Below are the code and all the weights of a small trained network. Each question names an input and a target symbol and asks about switching units off, where a switched-off unit gives its printed mean instead of its output.

import numpy as np


def w(rows, s, z=0):
    codes = np.array(rows[::2]) - 128.0
    scale = np.full(codes.shape[1], s)
    scale[-1] = z or s
    return codes * scale


def norm(h):
    return h / np.sqrt((h * h).mean(-1, keepdims=True) + 1e-5)


def f(y):
    return y / 2 * (1 + np.tanh(0.7978845608 * (y + 0.044715 * y**3)))


def softmax(a):
    e = np.exp(a - a.max(-1, keepdims=True))
    return e / e.sum(-1, keepdims=True)


def log_softmax(a):
    a = a - a.max(-1, keepdims=True)
    return a - np.log(np.exp(a).sum(-1, keepdims=True))


def net(x, mask):
    ids = ['αγδεηθμξω'.index(c) for c in x.split()]
    T = len(ids)
    res = E[ids] + P[:T]
    u = 0
    for l in range(2):
        q, k, v = (norm(res) @ M[l].T for M in (Q, K, V))
        z = softmax(np.where(np.tri(T) > 0, q @ k.T / 4**0.5, -1e9)) @ v
        res = res + np.where(mask[u], z, O[l][:, -1]) @ O[l][:, :-1]
        u += 1
        y = f(norm(res) @ A[l][:, :-1].T + A[l][:, -1])
        res = res + np.where(mask[u : u + 16], y, B[l][:, -1]) @ B[l][:, :-1]
        u += 16
    return log_softmax(norm(res)[-1] @ U[:, :-1].T + U[:, -1])


Q, K, V, O, A, B = {}, {}, {}, {}, {}, {}
E = w([
[149,179,196,157,145,119],'α',
[96,181,124,127,118,168],'γ',
[131,142,150,98,140,164],'δ',
[128,108,86,52,161,168],'ε',
[154,125,143,151,87,159],'η',
[201,139,92,150,138,137],'θ',
[110,79,94,109,88,100],'μ',
[136,2,165,157,152,167],'ξ',
[131,164,76,105,217,145],'ω',
],0.026)
P = w([
[101,211,164,102,92,230],'0',
[104,67,249,55,116,255],'1',
[156,170,192,2,148,173],'2',
[93,134,196,97,109,214],'3',
[109,101,200,116,120,198],'4',
[117,171,124,100,134,147],'5',
[100,85,168,160,127,177],'6',
[116,155,85,134,131,108],'7',
[83,76,135,194,114,151],'8',
[112,131,74,156,125,79],'9',
],0.0065)
Q[0] = w([
[76,196,254,170,104,97],'L0H0',
[120,156,177,52,120,89],'L0H0',
[236,194,97,31,84,85],'L0H0',
[155,144,140,73,178,126],'L0H0',
],0.0062)
K[0] = w([
[136,219,164,165,63,150],'L0H0',
[37,148,163,96,48,61],'L0H0',
[88,254,53,148,81,125],'L0H0',
[191,219,84,114,180,139],'L0H0',
],0.0062)
V[0] = w([
[135,253,177,35,217,31],'L0H0',
[47,228,30,182,131,113],'L0H0',
[97,41,84,206,158,40],'L0H0',
[116,139,189,94,178,133],'L0H0',
],0.0055)
O[0] = w([
[69,111,61,167,19,185,118],'L0H0',
[169,9,254,134,242,210,74],'L0H0',
[192,200,23,15,128,158,2],'L0H0',
[157,162,65,99,188,107,153],'L0H0',
],0.0064)
A[0] = w([
[138,147,112,178,154,148,251],'L0N0',
[100,146,112,69,103,65,98],'L0N1',
[159,124,123,141,113,107,119],'L0N2',
[83,111,85,101,111,143,222],'L0N3',
[176,185,176,162,155,119,236],'L0N4',
[138,107,124,121,1,117,204],'L0N5',
[123,75,160,84,153,91,128],'L0N6',
[70,161,142,175,122,215,189],'L0N7',
[137,112,10,60,164,182,82],'L0N8',
[183,154,81,164,203,139,140],'L0N9',
[137,65,141,104,97,69,88],'L0N10',
[83,150,100,195,67,96,239],'L0N11',
[64,79,25,69,128,95,126],'L0N12',
[23,71,188,121,101,114,244],'L0N13',
[190,105,179,111,146,161,156],'L0N14',
[94,109,94,135,174,58,175],'L0N15',
],0.011,0.0026)
B[0] = w([
[58,59,158,41,109,100,200],'L0N0',
[162,165,73,99,129,193,135],'L0N1',
[157,96,140,94,20,192,138],'L0N2',
[239,163,136,105,228,143,168],'L0N3',
[67,61,135,42,102,152,229],'L0N4',
[206,233,120,115,228,142,173],'L0N5',
[59,143,93,80,62,171,146],'L0N6',
[200,162,80,41,113,95,254],'L0N7',
[36,139,163,144,133,138,202],'L0N8',
[171,71,160,128,117,187,203],'L0N9',
[117,123,3,68,152,133,141],'L0N10',
[164,78,123,91,149,114,183],'L0N11',
[170,76,194,116,160,166,199],'L0N12',
[118,185,51,101,147,93,251],'L0N13',
[66,201,45,61,127,127,187],'L0N14',
[190,31,120,224,194,158,141],'L0N15',
],0.0062,0.0074)
Q[1] = w([
[132,148,189,106,95,102],'L1H0',
[112,31,1,40,117,92],'L1H0',
[87,210,166,165,252,43],'L1H0',
[85,165,129,182,71,62],'L1H0',
],0.0095)
K[1] = w([
[57,140,125,92,31,98],'L1H0',
[167,59,149,209,183,45],'L1H0',
[101,147,173,2,103,202],'L1H0',
[104,243,143,65,69,96],'L1H0',
],0.007)
V[1] = w([
[128,74,26,110,158,111],'L1H0',
[19,114,104,67,123,55],'L1H0',
[72,88,204,189,134,106],'L1H0',
[158,109,152,130,255,101],'L1H0',
],0.0086)
O[1] = w([
[151,196,161,196,2,175,192],'L1H0',
[101,175,63,231,186,128,177],'L1H0',
[73,135,162,86,108,216,2],'L1H0',
[121,233,185,137,216,135,150],'L1H0',
],0.0085,0.0061)
A[1] = w([
[112,171,226,31,148,45,192],'L1N0',
[170,134,50,128,96,33,117],'L1N1',
[67,128,92,88,142,124,176],'L1N2',
[89,111,154,125,132,227,152],'L1N3',
[100,141,162,152,137,49,155],'L1N4',
[108,141,126,77,122,127,180],'L1N5',
[206,96,158,123,107,104,172],'L1N6',
[111,2,43,123,97,139,111],'L1N7',
[126,209,91,77,129,128,85],'L1N8',
[164,235,169,150,189,92,147],'L1N9',
[163,198,128,158,145,154,158],'L1N10',
[152,172,88,184,20,84,143],'L1N11',
[78,135,154,131,184,167,188],'L1N12',
[148,177,6,108,150,217,252],'L1N13',
[66,61,197,98,128,70,140],'L1N14',
[164,89,113,89,74,148,148],'L1N15',
],0.0098,0.0038)
B[1] = w([
[57,74,140,181,120,68,198],'L1N0',
[133,127,182,149,167,171,195],'L1N1',
[160,107,175,176,221,69,167],'L1N2',
[42,192,147,148,255,89,161],'L1N3',
[67,54,75,124,215,139,138],'L1N4',
[192,71,114,169,148,145,162],'L1N5',
[79,124,81,29,198,106,161],'L1N6',
[119,131,62,191,57,222,160],'L1N7',
[152,82,111,55,58,160,186],'L1N8',
[86,109,57,111,106,136,190],'L1N9',
[41,89,136,130,91,142,162],'L1N10',
[114,184,190,167,131,59,170],'L1N11',
[129,133,226,147,78,237,161],'L1N12',
[133,164,192,148,122,155,249],'L1N13',
[170,57,41,194,120,135,146],'L1N14',
[107,90,138,179,128,120,165],'L1N15',
],0.0076,0.011)
U = w([
[87,113,121,105,98,88,4],'α',
[141,200,66,159,179,37,87],'γ',
[225,151,47,53,179,167,130],'δ',
[71,34,77,162,187,41,137],'ε',
[83,136,80,83,128,106,52],'η',
[111,40,70,75,40,210,192],'θ',
[203,71,230,74,79,76,95],'μ',
[152,192,140,254,54,117,112],'ξ',
[87,127,222,120,198,174,206],'ω',
],0.0097,0.0027)

Each question gives the input, a string of symbols that net reads in full, and the target symbol t.
The units are the heads (4 rows each of Q, K, V and O) and the neurons (one row each of A and B). Each row of codes is followed by its name. A weight is (code - 128) times the scale printed after its matrix; where a second scale follows, it is the last column's (O, A, B and U).
mask holds one flag per unit, layer by layer, with each layer's heads first. A switched-off unit (its flag False) gives its mean, the last column of its rows in O or B, instead of its output. The means were averaged over made-up inputs and are rounded, as every weight is.
A unit's drop is (log p(t) with every unit on - log p(t) with that unit switched off) / (log p(t) with every unit on - log p(t) with every unit switched off).
The circuit of an input: a set's keep is (log p(t) with only the set's units on - log p(t) with every unit switched off) / (log p(t) with every unit on - log p(t) with every unit switched off). Starting from the 12 units with the biggest drops (on a tie, the unit counted first), units are removed one at a time, each time the one whose removal leaves the highest keep (on an exact tie, the one counted first), for as long as the keep stays at least 0.8.
circuit, biggest first: the units of the circuit, biggest drop first
top k neurons: the k neurons with the biggest drops, biggest first
top k neurons in layer l: the k neurons of layer l with the biggest drops, biggest first
input ε μ ε η η δ δ, target ε: top neuron in layer 0 -> (L0N5)
input α ω ω μ μ θ, target μ: circuit, biggest first -> (L1H0, L0N9)
input ξ ξ α ε γ ω ξ, target ω: circuit, biggest first -> (L1H0, L0H0)
input δ α θ θ γ, target μ: top 4 neurons -> (L0N7, L1N8, L0N11, L1N3)
input θ α μ γ μ θ θ δ, target μ: top 2 neurons in layer 1 -> (L1N8, L1N3)
input μ δ θ δ α δ, target γ: circuit, biggest first -> (L0H0, L1H0, L0N4, L0N13)
input η γ γ, target ε: circuit, biggest first -> (L1H0, L1N2)
input η ξ δ ω ξ δ θ θ η, target μ: circuit, biggest first -> (L0N11, L1H0)
input η α θ γ, target δ: circuit, biggest first -> (L0N7, L0N8)
input δ θ ω α ξ θ, target ξ: top 2 neurons -> (L0N8, L0N4)
input μ θ θ η θ, target θ: top 2 neurons in layer 1 -> (L1N7, L1N6)
input δ α θ α δ δ α ε δ, target δ: circuit, biggest first -> (L0N7, L0N13)
input γ ω ξ δ, target θ: circuit, biggest first -> (L1N8, L0N7)
input γ ω γ, target θ: circuit, biggest first -> (L1N8)
input θ μ θ η δ ω θ ξ, target ω: top 4 neurons -> (L0N15, L0N14, L0N6, L0N13)
input ω α ξ ε η ω θ, target ω: top 2 neurons in layer 0 -> (L0N15, L0N14)
input α ε δ, target δ: top 2 neurons in layer 1 -> (L1N8, L1N3)
input δ μ θ θ ε θ α θ μ ξ, target ξ: top 3 neurons -> (L0N4, L0N10, L0N0)
input θ α η ε α γ, target δ: top 2 neurons -> (L0N7, L1N8)
input δ γ η θ γ, target ε: top neuron -> (L0N9)
input δ θ γ ε δ η η δ α δ, target γ: top 2 neurons -> (L0N13, L0N4)
input δ ξ ω θ, target ω: top 2 neurons -> (L0N6, L0N14)
input μ θ γ δ ξ θ, target ξ: top 2 neurons -> (L0N4, L1N11)
input ε θ θ δ, target μ: top 2 neurons -> (L0N7, L1N8)
input θ μ θ, target μ: top 2 neurons -> (L0N14, L0N15)
